What can hang from each mark:
fomud: beni
dogakeb: dorum fenaz pano
dorum: bemug fenaz migotem
murif: dogakeb kage
kage: dogakeb dorum fenaz migotem murif
fenaz: kage kamo
beni: dogakeb kamo pano
kamo: bemug fomud murif
pano: dogakeb dorum
migotem: bemug fenaz fomud kage kamo
bemug: murif

Each row is shifted at random along 7 fixed directions that mean nothing.
Known rows, with every way that one mark hangs from another:
bemug[murif[dogakeb[fenaz] kage[migotem[fomud]]]]: [ 135  176 -278  -15   47 -442 -128  192 -214  -27  174   -3  134 -226
 -138  257   21  -87   34  166   69  -98 -161  -95 -239  -24   84  297
 -123 -234  307  -22   39  -58  274  -87   45  155   65   90  150   20
  -93  129]
fomud[beni[dogakeb[fenaz] pano]]: [ 125 -147 -227  -43 -207   45 -197  129  396 -180 -233 -116  148 -242
  -68 -135   17   91  209 -374  305  247  101  -50 -263 -146 -174 -159
   10  137 -121  160   50  253 -265 -183  212  334  -63  -15   -7  116
  136   18]
kage[dogakeb[pano] migotem[bemug[murif] fenaz[kamo]]]: [ 115 -284   -9    9 -204  -56 -147 -163   33   56 -105 -161 -108  185
   73  312  -73  203   67 -206   74   90  347  -16 -162   35 -103   23
  158   71  -81  144  -32  123   64  -24  295  -21  -65    6  -33  310
  214   94]
dogakeb[dorum fenaz[kamo] pano]: [  91  -91  -96   20  -39 -158    9   46   13 -200 -117  -39   25  -87
  -11 -186 -232  287  250  -53  191  109  -40 -152 -126  112 -167  279
 -251  -87  107   64  -43  127  -32  -40   -5   94   -8 -103  100  248
   79  221]
migotem[fomud kamo[bemug]]: [  47 -148  123 -108  112  -77 -196  -12   29 -195 -142  -14 -130  175
  149 -173   89   47 -230   22   40 -388  129 -135  130   95   14 -157
   69   91 -243  111   20  -62  -73  -48   42    4 -125  231 -160 -124
  212   54]
fomud[beni[kamo[murif[dogakeb[fenaz[kage[migotem]] pano]]]]]: [ 110   -5  -14  189  155   72 -290  257  -98 -118  -94    5  305 -154
 -223 -297  359  253  -84 -114   26  166 -329   79 -249    2  -21  133
 -198 -230   47    1  291    4 -215 -253  -41  133 -170  -82  114    9
   36   25]
fomud[beni[kamo pano[dorum]]]: [ -48  -38    4   43  -11   62 -149  127  226 -134 -209  -68   82 -144
  -87 -302  110   86  -50 -228   64  208  -60  -64 -136  -64  -24 -215
   -8   45 -220  -62   44   92 -230 -109   -7  125  -62  104  -53  -37
   -4   26]
pano[dorum[bemug fenaz[kage[dogakeb]] migotem]]: [ 156  -92 -257  -56 -115 -344   59  -68  104  -56  -31 -122 -226 -110
    5  274 -266  -72  168 -206  208  -89  192 -331  -44 -206 -119  225
   43   -9  139 -110 -250  -70  106  174  174  166 -116  108   64  337
  -25  220]
fomud[beni[kamo[bemug]]]: [-123   21    6   56 -112 -195 -250   24   42  184 -288   98  -44  -16
  140  -57  342  158  -38 -252  -38   90  137    1 -230  171  166   68
  134 -203  -56 -168   51  173   -2  -99  -45  -25  -47   83  -23  144
  -39   62]
kage[migotem[fenaz] murif]: [ -46 -201  -61  -90 -280   72 -101  114   22 -357   41    8 -111 -140
 -107  -29 -274  -10   21 -173  389 -269  462 -132 -153   33 -116  -59
  264  -36   -8  142 -129  -66   84 -135  269    6    2   63  -79  121
  156  160]
fomud[beni[kamo[murif] pano[dogakeb dorum[migotem]]]]: [-277   25  125  -24  -25  211   68   39   90   15   66  136   86  -60
   96  -61   26  -24  -14 -183   17   14   87   38  -90  -17  -65 -141
  140  111 -103 -245 -155   -4  -98   44  -82 -136   32   33 -150 -151
 -124  130]
fomud[beni[kamo[bemug[murif]]]]: [-118    2  177   29  -56  297 -160  -32   42    1  -27  170   -3    9
   51 -256  115   89 -225  -26    9 -189  155   26   12   85  103 -203
  164  155 -207 -106   48   -1  -85 -134  -23 -144 -149   57 -216 -185
  132  112]
bemug[murif[kage[dogakeb[fenaz] dorum]]]: [ 145  132 -271   11 -129 -353   23   41 -123    5  130   44   77 -168
 -131  210   81    2    5  135   42 -118    1   71 -222   26   29  333
    1 -412  396 -112   -4  -88  432 -148  163   52  -16  -81  107  215
  -61  153]
kamo[fomud murif[dogakeb[dorum[bemug] pano]]]: [ -28   -9  -12   26   10  -18  226   -9 -140   14  133   78  117  -68
  -18  215 -283   -9  130  141  109   -4   16   26  105 -205   30  120
    9   28   20   11  -20  166   11   54  -14  -43  188  -81  -21  -36
   20  144]
migotem[kamo[bemug murif[dogakeb]]]: [-189  -67  224  -87  159  117   49 -120 -104  157  103  233  -21  262
  234   91  137   58 -258  171 -179 -341   28  141  108   70   66  -52
   93  169 -102 -122   23  -86   29   38  -59 -286  -19  110 -322 -195
   57  112]
pano[dogakeb[dorum fenaz]]: [ 218  -47 -158  -55 -160 -165   12 -103  189 -264  -37  -31   -9   45
   28 -133  161  -47   19  -25  208 -191  102   61 -252 -117 -382  241
  -46  -76  228  155 -128  -25   39  -76  439  160 -294 -113   88  304
   41  -15]
migotem[bemug[murif[dogakeb]] fenaz kage kamo]: [ 416 -155   56   46  276   28 -312  -62   59  -91  -84 -318   32  114
 -102   64  220  -41 -395   27 -155  -59 -195   69  106 -211   80 -112
 -155  257 -165  245  272 -216 -104 -129  100   62 -130  222   69 -171
  114 -191]
bemug[murif[kage[dogakeb[dorum] fenaz]]]: [ 156  100 -189   17  -26 -149  182 -104  -75    0  256  -66   41   32
  -91  228  -48 -112 -116  377  -62 -251 -212   35    2 -177 -250  115
 -123   29  213   17  -72 -107  298   57  219  -43 -105   14  -72   52
  -21  -11]
bemug[murif[dogakeb[dorum[migotem[fenaz fomud kage kamo]]]]]: [ -64  -21 -172  -27 -145 -258  -99   20 -105  -45   70    7   24 -139
  -30  622 -401 -119  278 -218  176    3  357 -127 -115   -5  265  262
  142  -99  125 -113 -103 -151  177   19  -24  -53  264   13  123  -18
   42  222]
dorum[migotem[fenaz[kage[dogakeb murif]]]]: [ 108 -213 -273   66  -87 -132 -172   71   38   78 -124 -176   17  -58
 -100  358  -75   78  198 -359  125  283  -91 -131 -153  -91  -74   77
    5   60   18   30  141  -69 -138   52  122  121   -6   79   97  276
  140   -2]
kamo[bemug fomud[beni[dogakeb[fenaz[kage]] pano]] murif]: [-214   47   95 -194  302   47  213  111  -32  191   57  167    1  -78
  264 -146  131  227 -166   85  -75 -216 -250   36   84  107    0 -162
   54  107 -127 -204  105   -7 -107   10 -289 -158  134  225 -233 -272
   44  223]
migotem[bemug[murif] fenaz fomud[beni] kamo]: [ 110    0  218   19 -108   17 -242 -107  -66  -49  -52  -38   20  180
   84  407   54 -164 -115  -57 -118 -302  559   75  103   56  170   66
  244 -262  -17  105 -115    4  214  -61   42 -198  -32  -79  -19 -276
   26 -199]
kage[dogakeb[pano] dorum[bemug migotem] fenaz[kamo] murif]: [-100 -434 -172   50 -332   63   -3 -118  -60 -113   33    1 -220 -127
  -30  257 -719  512  378 -336  366  167  324 -262   25  179  -58   15
  173  -18  -56  -75  -57  137  154  -87    8 -166  219  -35 -153  376
  218  502]
bemug[murif[dogakeb[dorum[fenaz[kage[migotem[fomud]]]]]]]: [ 203  -34 -242   61  -28   72  -20   40  -65 -215  195 -104  179  -71
 -194  314 -288 -167  116   -6  233  -46  -20 -117   -5 -262  -90  120
  -81  209   53  137   39 -142 -121   11  279  167  -88  -63    5  -80
  191  -13]
migotem[fenaz fomud kage[dogakeb[pano]]]: [  71    4   87  -37   76  -34  156  -72  -26 -187   74 -106  -23   84
  -21  113  -64  108  -83  182  -94 -256  -16  128  102   12 -176   -9
   38 -170  -48  108  -40 -227  304   37   41 -165   -3  -63   61  -49
  136  -30]
bemug[murif[dogakeb[fenaz pano] kage]]: [ 129  165 -174   17 -193 -160  -15  119 -141  -40  170  150  327 -184
 -222  229  -82  -90  148  177  114  -18   67   97 -295 -100   30  390
  -74 -263  369   -6  -37   54  268 -135  135  120  -12 -273  127  121
  -61  107]
dorum[migotem[bemug fenaz kage[murif[dogakeb[pano]]] kamo]]: [ 104 -269  -25    2   67   40 -151  124  -63 -298   30 -186 -109 -233
 -110   76 -461  106    4 -151  224  -58   14 -292  194  -93  116 -178
  -19  267 -239   52   46  -41  -54  -33 -216   -5  270  295  -17 -111
  102  214]
migotem[fomud[beni[pano]] kamo[bemug]]: [-145 -126  248   34 -102  359 -123 -138   94   53  -70   99   88  467
  113  244   84  -35  -89 -105 -115 -231  419  131   99   10 -128 -235
  200   79 -368   69  -84  140 -180  -10  204 -233 -180 -196 -307 -295
  213 -284]
fenaz[kage[dorum migotem] kamo[fomud[beni[dogakeb]] murif]]: [ -80  -41   18 -106   19  -29   84  187  -45 -143  -34   10  -81  -33
   20    4  158   62  -44  -82  263 -436  253  -57  -47   -5 -203   66
  224 -220   40   91  -82   -7  -89  -45  164   10 -113  115 -133   52
  123  173]
kage[dogakeb fenaz[kamo[bemug fomud]] murif]: [ 133 -116    2   17 -172   18  -72   74   54  -94  -83   10  213   72
 -103  200  -98  102   20   19  240 -174  162   68  -86  -18 -248  180
   72 -208  107  319  103   97   19 -104  327  -78 -135 -208 -103   87
   32 -190]
fenaz[kamo[bemug fomud[beni] murif]]: [  44  -46  281  -51  231  199 -147  122   56  -14 -183  105   12  148
   38 -385  372  149 -333   54   13 -349   70   59   96   52  -23  -90
   88  -14 -259  141  151  -41 -283 -186   15  -49 -297   58 -202 -185
  219   -3]
beni[dogakeb[dorum pano] kamo[fomud murif]]: [-309 -100  112  -58  145  106   37   57  -91   95   -6  192   85 -152
  102 -175  -92  386  114 -134  -47  291 -212  185 -104  249  196  -73
   38  -50  -26 -233  267  -16 -127 -178 -346 -172  320   21   80  -29
   82  413]
dorum[bemug fenaz[kage] migotem]: [ 139  -57 -119  -39   14 -250   23 -100  -80  -31   39 -134 -291  -35
  112   72 -169  -14   18  -51   70 -248  169 -368   64  -91 -114  165
  -16   56   24 -102 -237    3  124  199  -14   93 -133  216   48  176
   66  243]
pano[dogakeb[dorum fenaz[kamo[bemug murif[kage]]]]]: [ 198  -50  -33  -46  -74  170  -44  108  121 -230   53  162  206   47
 -135 -221  138  -68  -69  -15  311 -310   89   82 -169  -65 -295  296
  -48  -58  238  166   -8 -173 -175 -225  436   82 -343 -284  -96  110
   58   22]
dogakeb[dorum fenaz[kamo[fomud[beni[pano]] murif[kage]]]]: [  90    1 -178   69  -59 -181 -139  178  137   81 -232  -71  262   29
  -78  112  173   86  204 -194  133  180   19   -5 -354 -123 -223  267
 -117 -152   59  151   98  215 -263  -92  239  180 -172 -140   53  191
  121  -89]
dorum[bemug[murif[dogakeb]] fenaz migotem[kamo[fomud[beni]]]]: [ 150  -58   23   89    8 -134 -323  -99 -114  103  -50  -34  -19  -22
  -28  344  -90  -19   72 -171  -79   20  375 -105   -5  -69  262  211
   62 -186  -47  -73   15   83   43  -98 -138  -11  -46  -29  146 -126
   85  101]
fenaz[kamo[bemug fomud murif]]: [-201  -76  272 -108  161  297   29   99  -38  125  -13  197   58   78
  126 -105 -136  162  -60  -24   91 -151  100  -42  144  143  134  -74
  149  192 -188   14  148  -75 -299  -19 -161 -210   53   32 -266 -255
  165  182]
fenaz[kage[migotem[bemug] murif] kamo[fomud]]: [ -61 -153   10  -13 -215  156  -13  150  -50 -121   26  -83   24   44
   -1  342 -356  -58  164 -147  457 -256  353 -244    2 -175 -254  -69
  236  261  -82  290  -65  216 -269  140  268  -16  -47   90 -194   71
  158  -50]
pano[dogakeb[fenaz[kage]] dorum[bemug]]: [ 275  171 -121   20  -65 -171  164   22   -6  -79  136   -5  208  -72
 -112  270  -37 -358   91   33  146 -113  -46   28  -44 -219 -224  521
 -197 -279  576   60 -230  -84  143  115  287   77 -111 -326  215  105
 -489 -223]
bemug[murif[kage[dogakeb[pano] dorum fenaz[kamo]]]]: [ 235    4  -59  116  -35  182   96   14 -129  -99  213  -56  269   27
 -320  132 -159   22  -42  261    2  -63 -140   92   70  -80 -179  179
 -182 -148  191  141   61  -97  142 -107  193  -49  -84 -297  -48  -50
   13  -57]
murif[kage[dogakeb[dorum[fenaz] pano]]]: [-122   22   11  -34 -218  264  407  -66  -77 -281  396  206   -8  -85
 -165   32 -505   33  131  283  154 -391  215    1  121  -83 -247   27
  148  -89   70 -132 -234 -117  265  -21   64 -216    0 -273 -246  -31
  180  296]

Rows:
[  18 -131 -182    4   57  -55   -7  119 -114 -114   12  -16   38 -191
  -41  -47  -46  250   52    2  148  135 -400  -43  -48  -72  -53  -93
  -77  220  -67  -15  197   -7  -74  -42  -90  138   21  219  -52  237
  191  214] => fenaz[kage[murif[dogakeb[pano]]]]
[   1   -8 -275   20  -91  -70   90  139  -35  -69  128   37   56 -252
 -264  182 -195  -16  142  -19  185   81 -106 -115  -28 -162   89   70
   43  -83   94  -79   91  -41    4  -98   55   97  175    9 -125   44
   31  210] => murif[dogakeb kage[dorum]]
[ 293 -304 -209   -1   17  -88 -291   23   14 -169  -49 -204 -177 -221
 -205 -274  -87  224 -110 -133  184  143 -112 -222  -48  -60   91 -193
  -14  199 -177   48  194 -128  -48 -284   91  273  -71  267   37  267
  333  408] => dorum[bemug[murif[kage[dogakeb[pano] migotem[fenaz]]]]]
[ -97  -75  134  -49  -34  398  289   40  -83 -219  243  177  102    9
 -131   32 -437  152  -41  115  240 -372  226   11  162   39  -76  126
   80  -41   32   30  -92 -194   75  -69   80 -284  104 -254 -279 -185
   45  204] => migotem[kage[dorum fenaz[kamo[bemug murif[dogakeb[pano]]]]]]
[ 286 -112  -18  108  -76   98  178 -230   15 -272  137  -71  -45   93
 -128  -70 -162   65  -52  222   20 -210   66   80  168 -179 -336   94
 -120  -89   10   93 -146   44  214  -51  278  -13 -231 -264    7  129
  128   -1] => kage[dogakeb[dorum[bemug fenaz] pano]]
[  45 -126   58   23  -22  -19 -188  -58 -167  143   41  -10   32   62
  -96  530 -255 -104  106 -196    6    4  365 -119   11  -86  228  228
  142 -125   68  -53   22  -85  -68   17  -39 -106   58  -63   98 -114
   84  121] => dorum[bemug[murif[dogakeb]] migotem[fenaz[kage] kamo[fomud]]]
[ 296  -10 -149   30   45 -146 -212  144  -70  -85   54  -63   28 -260
 -201  -47  114    9 -174   39  105  -10 -135  -28    1  -62  230  -29
   26 -106   70  -38  183  -84  110 -294    0  186   -3  125   61   64
   18  129] => migotem[bemug[murif[kage[dogakeb]]]]
[  84 -198 -106  -52  -19 -153 -113  -86  207  -98 -220 -189 -256  169
   52   24  -85  153  107 -257  165 -124  295 -222 -176 -111 -267   76
   45  149 -222  123  -57  -49 -226   27  241  113 -285  128   71  280
  407  146] => dogakeb[dorum[fenaz[kamo[fomud]] migotem[kage]]]
[ 203  -34  -35  -16 -142   19  -71 -126   95   41   33 -106   32   99
  -44  454   -1 -166 -107  -53   37 -117  311  125 -100 -235   25   82
  168  107   42  151  -27  -82  130  -22  338  -26  -67  -42   31   41
   56 -135] => migotem[bemug[murif[dogakeb]] fenaz kage]
[ 100   33  -13  127  -13  -34 -238   46  103   27 -231 -111  142   99
   39   38  234  -68  -68  -94  -13    7  -67  -56    5  -91  -61  -66
  -56   90 -177  177   93  201 -180   58  146   86 -142   55  -35 -114
   15 -294] => migotem[fomud[beni[kamo[bemug]]]]
[ 161 -279  -90   40  -44  -44 -183  -89   31 -121 -110 -189 -211   46
   -3  123 -219   94   47 -332   81    3  330 -283   77   -2   88   37
   49  -17 -134  -19  -16   24  -91  -44   39   53   32   99   -5   24
  157  125] => kage[dorum[fenaz migotem[bemug kamo]]]
[ 129 -176 -230   12  -91 -104 -159  128   39  -24 -107 -103  -20   79
 -194  210 -197   47  121 -239  224  -36  140 -343  -51    1  -83  187
  -22 -118    3  115   22  -32 -185  -53  253  106  -36  -36  -96   95
  122   55] => murif[kage[dorum[migotem[fomud]] fenaz[kamo[bemug]]]]
[ -79  -71 -139   17  -73   43   89   86  -45   -9  106   39   54 -216
 -137   33 -274  192  202   -4  111  197 -216  -78    6  -33   32 -123
   32   97  -58 -116  122  -17   -9  -60 -146   18  168    8 -115  112
  151  288] => murif[kage[dogakeb[pano]]]
[  65  -38  -75  -33  138 -423  -70  148 -153   64  -75  -21 -159 -117
  -32    8  152  181  -61   -6   77 -174   34 -149  -41   70   82  212
   84 -398   85  -86   49   -8  146 -118  -70   49   -1  209   48  215
   52  352] => fenaz[kamo[fomud murif[kage[dogakeb dorum[bemug migotem]]]]]
[ 279 -121 -156   58  139 -269 -282   44  142  -50 -268 -315   80   84
  -58  137  199  267   23 -164   21  175 -274    5 -157    0 -162   81
 -146  -93  -47  289  284 -137  -63  -96  166  144 -175   56  165  220
  159 -155] => migotem[fomud kage[dogakeb fenaz[kamo]]]
